In the rows, 128 means zero.
Here are made-up things, facts about them, and rows of numbers that follow some of those facts. Name the thing behind each unnamed row.

Some facts about the things:
bizi skuzis fluror; bizi skuzis rekulem; bizi skuzis sorar; bizi skuzis vamo
bizi skuzis plaris; bizi skuzis bruzum; bizi skuzis ravol; braskon skuzis bisko
braskon skuzis vamo; braskon skuzis zakludok; braskon skuzis vibun; braskon skuzis dobram
braskon skuzis todi; braskon skuzis siklubir; breflitru skuzis guflik; breflitru skuzis gralok
breflitru skuzis ditin; brozur skuzis kulas; brozur skuzis gralok; brozur skuzis nagre
bude skuzis bafa; bude skuzis fluskubra; bude skuzis plistam; bude skuzis grubas
bude skuzis grikin; bude skuzis bagrik; bude skuzis siklubir; doskin skuzis bife
doskin skuzis rifam; doskin skuzis vedu; doskin skuzis dafofur; doskin skuzis gimapir
doskin skuzis grubas; draklin skuzis fluror; draklin skuzis buvam; dreklik skuzis tredren
dreklik skuzis mita; dreklik skuzis klatrur; dreklik skuzis gralok; dreklik skuzis skare
dreklik skuzis bobrik; fifi skuzis drigro; fifi skuzis vedu; fifi skuzis stenin
fifi skuzis troso; fifi skuzis zuskigril; fifi skuzis siklubir; fliski skuzis gredrir
fliski skuzis tridro; fliski skuzis vuflas; fliski skuzis nagre; flobas skuzis fluskubra
flobas skuzis stoskim; flobas skuzis skeflon; flobas skuzis rudak; flobas skuzis nolida
flobas skuzis bruzum; flobas skuzis dobram; flobul skuzis bepok; flobul skuzis nidrem
flobul skuzis stekla; flobul skuzis rifuskon; fote skuzis vetrak; grafada skuzis dedubor
grafada skuzis bisko; grafada skuzis rifam; grafada skuzis ditin; gragran skuzis kiske
gragran skuzis gredrir; gragran skuzis zekar; gragran skuzis gimapir; gripar skuzis fluskubra
gripar skuzis drigro; gripar skuzis lasteklam; gripar skuzis druvi; gropodros skuzis grabi
gropodros skuzis bafa; gropodros skuzis plotu; gropodros skuzis steti; gropodros skuzis bagrik
kepa skuzis nidrem; klagril skuzis roflak; klagril skuzis nidrem; klagril skuzis lasteklam
klagril skuzis sedres; klebe skuzis grabi; klebe skuzis drigro; klebe skuzis tredren
klebe skuzis stiston; klebe skuzis saklu; klebe skuzis grubas; klisir skuzis drekla
klisir skuzis pleme; klisir skuzis siklubir; mebim skuzis trugru; mebim skuzis plovi
mebim skuzis grogam; pliflis skuzis dedubor; pliflis skuzis fluskubra; pliflis skuzis tridro
pliflis skuzis pleme; raplin skuzis zekar; raplin skuzis vibun; raplin skuzis troso
retak skuzis steti; retak skuzis mita; retak skuzis plaris; retak skuzis siklubir
romu skuzis vagrupom; romu skuzis stoso; romu skuzis skinulo; romu skuzis tridro
romu skuzis skizum; romu skuzis sedres; stoplek skuzis gilok; stoplek skuzis vagrupom
stoplek skuzis gegrok; stoplek skuzis mita; stoplek skuzis saklu; stoplek skuzis flotras
stoplek skuzis grubas; stupobrek skuzis tulezik; stupobrek skuzis gralok; stupobrek skuzis nifi
stupobrek skuzis plistam; teskil skuzis triluk; teskil skuzis grubas; teskil skuzis dregrer
teskil skuzis siklubir; vabo skuzis sogu; vabo skuzis grutro; vabo skuzis dinis
vabo skuzis drazabak; zenustil skuzis plotu; zenustil skuzis plufus; zenustil skuzis grubas
zenustil skuzis dregrer; zeplal skuzis drigro; zeplal skuzis bisko; zeplal skuzis nifi
zeplal skuzis zakludok; zeplal skuzis zuskigril; bafa pudravar 894; bagrik pudravar 834
bife pudravar 359; bisko pudravar 834; bobrik pudravar 834; braskon pudravar 894
breflitru pudravar 894; bude pudravar 359; buvam pudravar 588; daki pudravar 588
dedubor pudravar 894; dinis pudravar 834; ditin pudravar 359; dobram pudravar 359
doskin pudravar 359; draklin pudravar 894; dregrer pudravar 588; drekla pudravar 588
druvi pudravar 588; fifi pudravar 894; fliski pudravar 894; flobul pudravar 834
flotras pudravar 894; fluror pudravar 834; fluskubra pudravar 588; fote pudravar 359
gegrok pudravar 588; grabi pudravar 894; gragran pudravar 894; grikin pudravar 894
gripar pudravar 834; grogam pudravar 834; gropodros pudravar 359; grubas pudravar 588
grutro pudravar 588; guflik pudravar 834; kepa pudravar 588; kipur pudravar 834
kiske pudravar 588; klagril pudravar 588; klatrur pudravar 894; klisir pudravar 894
klugrove pudravar 894; kulas pudravar 894; laflem pudravar 359; mebim pudravar 359
mita pudravar 894; nagre pudravar 894; nidrem pudravar 894; nolida pudravar 894
plaris pudravar 834; pleme pudravar 894; pliflis pudravar 359; plistam pudravar 588
plotu pudravar 588; plufus pudravar 588; raplin pudravar 359; ravol pudravar 588
rekulem pudravar 894; retak pudravar 894; rifuskon pudravar 588; roflak pudravar 588
romu pudravar 834; saklu pudravar 834; sedres pudravar 894; siklubir pudravar 834
skare pudravar 834; skeflon pudravar 588; skinulo pudravar 588; skizum pudravar 359
sogu pudravar 894; sorar pudravar 359; stekla pudravar 894; stenin pudravar 359
steti pudravar 834; stiston pudravar 359; stoplek pudravar 894; stoskim pudravar 894
stoso pudravar 359; teskil pudravar 834; todi pudravar 359; tridro pudravar 588
triluk pudravar 834; troso pudravar 834; trugru pudravar 894; tulezik pudravar 894
vamo pudravar 834; vuflas pudravar 894; zakludok pudravar 894; zekar pudravar 588
zenustil pudravar 359; zeplal pudravar 894; zuskigril pudravar 894

Some rows with their names:
[ 74 161 201 163  63 102 169 100 148 110 141  78 172 144 150 173 163 113
 106 178  91 126 177 104  97 151 151  95  85  82 151  72 171] : klisir
[127 167 120 140 101 139 171 101  82  84 174  94 140 189 148 114  94  74
  64 178 141  93 121 143 164  91  95 101 165  88 173 147 186] : breflitru
[164  71 106 101  70  99  92 100 172 173 162 177 177 191 103 185 173 131
  95 176 150 162  69  75 177 109  99  94 109 168 179 147 114] : kepa
[ 92 156 138 120  87 113 183 112  79 100 161 142 142 104 124 125 100 126
 140 134 116  76 157 110  86 140  98 137 168 164  93  69 160] : dedubor
[169  84 109 142 133 101 131 192 182 162  74  83 114  95 135 161 106  70
 140 125 161 177 168 150  86 143 169  90 192 165  67 149 172] : drigro
[103 157 112 106 118 108  90 108 145 119 112 154  85 113 113 113 144 136
 142  85  75 144 111 140 102  97 105 160 126 120  87 125 119] : skizum
[135 111 115 123 150 125 146 116 102 141 143 144  90 103 126 113 129 140
 135 111 117  92 136 150 114 137 113 109 136 160 108 154  98] : dafofur
[158 104 115 150 178 102 105  94 131 129  90 118 139 100 138 114 143 130
  86  71 171 185 174 125 146 155 190 118 109 120 107 144 116] : troso
[106 155 141  89 148 139 150 137  94  95 155  91 116 145 114 143 106  96
 147 141 152 109 162 157 143  98 154 130 181 115 133 100 154] : tulezik
[162  75 103  90  95 113 144 126 167 180  96 113 119 122 106 177 107 120
 178 102 140 169 119 141 119  97 106  97 163 160  77 117 123] : lasteklam
[136  91 123 136 147 114 129 101 114 149 125 132  97  98 122 136 139 141
 117 111 126 101 168 148 108 144 146  92 138 147 107 164 109] : vedu
[166  93 149 122 141 139  98  98 123  87 103 172 137 103 110 100 175 144
 145 126 146 146 122 141 157 167 132 165 132 181 103 158 109] : kiske
[ 68 158 166  94 140 135 149 170 125 119 140  88 137 140 121 147 119 131
 171 124 156  89 153 144  98 121 125 120 121 117 140  82 114] : bafa
[164 160 111 162 155 150 123 166 118 177 132 128 157 117 123  81  85 139
 111  75 145 138  73  65 180 130 123 176  97 111 163 101  91] : fluror
[143 137 125 146 161 132  91  99 105 143 116 123 166 103 108 141 145 119
  93  84 123 140 166 161 172 153 171 132 118 142  84 151 115] : vibun
[138  82 151 125 106 136 104 166 136 101 132 166 101 132 115 112 143 148
 174 156 120  95  95 138 119 162 126 127 110 174 158 160  90] : plotu
[104 158 108 131 129 105  80 118 133 143 133 143  73 110 115 120 124 136
 126  99  70 133 121 145 108  97 117 149 137 108  85 141 108] : laflem
[100 159 139 101 153 124 157 167 102 129 141  95 142 117 119 147 109 120
 161 117 157 108 134 135 116 129 103 156 159 148 121  85 124] : nolida
[140  97 125 127 143 115 154 145 142 131 117  99  87 159 171 113  94 142
 154  77 141 150 149 108 104 138 153 123  95 102 149 120  89] : bagrik

Which thing is each row?
No name comes twice in this set of rows, the named rows included.
[ 72 151 151  83 154 185 153 101 100  76 153  90 107 169 113 108 148 105
 157 116 161 144 159 152 134  90 106 148 153 109 103 110 176] | nagre
[135 165 112 156  91 103 140 111  76 108 171 164  62  95 120  93  93 122
  84 151  75  84 132 126 108 104 109 155 185 131 120 158 138] | ditin
[131 153 134 127 157  99 144 155 106 137 113  82 147  99 114 177 124  60
 114 127 168 142 176 146 119 137 177 102 187 152  95  85 157] | zuskigril
[136  76 106  90 125 120 119 104 114 160 165 136 121 110 112 167 105 139
 161 109 112 111 130 140 153 103 128 112 129 143 115 137  87] | bepok
[151  74 111 122 166 112 123 161 153 138  93 130  82 141 161  93 102 147
 134  93 173 133 147 116  94 122 144 112 121 121 146 150 104] | saklu
[ 79 149 176  93 161 171 100 156 130 102 145  84 145 172 110 158 130 124
 161 145 155 120 160 153 148 104 182 128 116  91 166  97 109] | mita
[100 179 117 167  62 106 177  96 169  95  80 154 166 132 175 111 139 131
 104 138  66 150  83  90  75 117  98 130  93  93  79 107 188] | pliflis
[165  87 132 123  80 135 115 137 129  88 133 121 105 158 118 124 111 131
 175 163  79 137 122 150 141 161 175 142 134 168 146 152 117] | plistam
[ 79 168 199 158 119 160  93 127 163 141 149  74 170 182 138 181 153 122
  88 177 126 132 138 137 153 142 185 110  99  89 172  93 155] | retak
[ 94 132 138  83 142 116 138 101  99 145 169 113 137 128 106 181 126 118
 142 126 166 101 158 128 136 100 116 126 168 137 140  74 101] | stekla
[161 111 105 130 137 120 148 139 105 114 126  95  94 111 130 141 100  87
 133 143 102 143 165 149 148 136 179 107 183 144 101 150 156] | nifi
[119 112 106 130 162 140 118  93 103 120 136 170 110 100 118  88 165 138
 122 107 159  99 145 144 125 143  94 104 123 154 104 166 120] | gimapir
[160 151 123 150 166 133 113 130 124 152 137 102 153 141 128 111  89 135
 125  84 122 168 131  84 172 142 186 175  91 100 157 104  83] | plaris

Now the same things, written a new way:
Named rows:
[126 149 128 142 125 127 134 145 127 144 141 133 124 123 131 122 124 125
 137 123 129 131 126 120 122 116 120] : fote
[125 149 128 144 125 127 138 145 125 145 141 131 123 123 131 123 124 124
 137 118 128 131 126 120 122 116 121] : mebim
[127 132 141 134 127 126 111 120 122 132 121 125 118 122 130 128 127 123
 125 123 126 127 128 123 125 121 121] : stoso
[141 162 121 123 127 126 213 144 126 120 128 124 152 128 130 124 132 128
 125 125 148 127 129 123 138 126 126] : kepa
[129 129 121 122 140 126 116 123 126 125 117 125 121 127 131 122 124 119
 124 127 124 126 126 130 133 133 127] : gegrok
[126 129 122 123 138 125 117 126 122 124 117 126 122 133 133 122 125 123
 128 123 126 127 125 135 130 130 119] : ravol
[129 127 121 122 135 124 116 120 122 120 116 126 122 126 134 122 125 120
 128 130 122 127 129 128 137 138 123] : drekla
[129 149 121 124 125 127 115 120 125 145 117 125 120 126 126 123 127 139
 125 142 124 127 129 123 152 121 131] : fluskubra
[129 116 131 122 125 133 126 121 127 123 125 124 136 127 126 122 133 129
 124 125 120 130 128 137 122 120 121] : guflik
[136 145 123 125 125 132 184 131 124 119 136 125 167 133 125 122 139 133
 125 123 129 133 129 121 125 116 123] : flobul
[127 133 123 139 125 132 124 180 121 145 140 129 141 150 128 128 125 150
 144 122 149 129 124 126 124 115 119] : draklin
[125 134 127 123 124 134 116 124 126 134 118 126 125 126 125 138 130 157
 126 135 125 127 135 131 132 150 122] : dedubor
[125 117 132 124 126 126 119 127 123 122 123 126 122 130 125 136 128 134
 125 129 131 126 126 127 127 134 128] : flotras
[126 117 128 127 125 125 116 132 123 127 121 124 125 139 126 135 128 139
 126 123 137 126 126 129 127 131 121] : rekulem
[125 117 132 119 124 125 131 127 124 120 121 124 128 132 123 133 132 135
 125 129 138 128 128 125 129 141 120] : stekla
[124 127 124 125 124 141 141 153 141 147 147 134 135 125 132 135 131 126
 134 123 140 127 137 122 123 117 123] : gragran
[128 124 129 123 126 126 112 122 124 121 122 125 127 126 127 132 127 121
 124 130 132 127 127 133 122 134 128] : plovi
[125 140 122 142 123 127 113 170 124 135 140 129 145 150 135 126 124 131
 155 121 140 139 125 133 123 115 122] : bizi
[139 125 122 144 126 135 196 120 142 123 167 137 140 122 126 122 125 123
 140 127 126 131 129 129 123 122 157] : stupobrek

Which thing is each row?
No name comes twice in this set of rows, the named rows included.
[137 135 124 122 156 131 151 139 144 128 114 125 118 125 140 134 123 121
 126 143 121 127 125 124 130 130 160] | grubas
[124 118 129 124 125 129 114 122 122 128 124 126 124 122 125 136 132 131
 125 127 134 127 133 123 132 134 124] | vuflas
[132 146 121 123 133 133 111 122 124 144 121 125 122 124 134 125 129 127
 127 125 126 127 140 123 147 131 124] | tridro
[139 135 123 138 123 133 136 159 192 140 155 125 127 123 126 130 123 120
 125 142 121 126 125 121 125 115 180] | klebe
[125 121 131 121 125 128 114 120 123 126 116 124 130 123 125 123 134 141
 125 126 123 130 127 146 124 134 127] | bisko
[126 161 122 138 124 132 114 152 127 152 141 127 140 127 126 125 125 139
 142 124 135 131 128 123 131 115 123] | flobas
[129 128 124 140 125 145 244 129 125 132 154 143 141 124 125 123 126 136
 139 122 126 126 134 132 123 135 148] | breflitru
[131 152 122 126 125 147 113 127 128 153 148 126 154 125 130 124 137 135
 125 119 123 126 138 123 135 118 124] | romu
[125 128 130 132 125 124 121 133 139 138 142 138 119 125 130 121 130 122
 145 118 127 126 130 122 123 116 122] | raplin
[143 165 123 123 125 126 177 142 133 125 136 125 149 124 125 123 135 128
 125 127 152 126 129 122 146 117 119] | klagril
[135 170 123 126 125 145 176 139 127 145 121 131 136 124 124 126 124 146
 146 128 121 126 134 142 123 165 125] | grafada
[124 126 122 140 124 138 177 167 154 135 155 133 134 126 129 139 123 124
 125 125 122 127 125 122 125 115 179] | stoplek

Now the same things, written a new way:
Known rows:
[133  83  88 112 171 172  83 156 132 164 139 112 149] : zuskigril
[123  78 101 104 165 177  78 168 150 153 146  99 146] : drekla
[167  67 144 113 177 229 106 138 127 125 186 145 165] : doskin
[103  89  93  86 189 148 113 161 110 139 133 125 174] : grubas
[149  77 139 108 165 178 121 131 100 100 146 165 178] : klebe
[119  85 119 104 185 164 131 159 106 126 139 135 173] : tredren
[149  89 129 111 191 173 112 170 114 138 132 145 159] : gegrok
[161  93 104 144 155 150 115 116  94 106 121 181 188] : retak
[130  84  76 109 160 151 110 143 112 135 124 115 178] : plaris
[132  98 121 106 183 171 124 155 103 124 138 140 164] : gilok
[120 104  90 100 185 181 106 144 107 128 134 134 175] : triluk
[123 110  84 119 166 168 116 143 128 151 152 137 130] : roflak
[151 100 104 130 150 189 109 119 126 127 157 154 139] : klagril
[124 106  88 119 165 176 107 142 112 152 146 124 128] : lasteklam
[158  99 106 131 169 215 101 119 102 129 151 138 149] : gripar
[119  93  71 120 142 147 145 125 121 122 137 154 175] : daki
[143  94  96 137 145 148 111 131 120 127 149 142 143] : klugrove
[145  82  99 125 160 205 105 116 105 120 186 146 146] : pliflis
[133  69 128  95 171 161 112 171 137 129 145 127 173] : plufus

Name these rows:
No name comes twice in this set of rows, the named rows included.
[180  44 108 139 132 177  82 129 129 141 139 138 169] | braskon
[141 104 104 110 180 192 114 125 110 102 136 156 193] | teskil

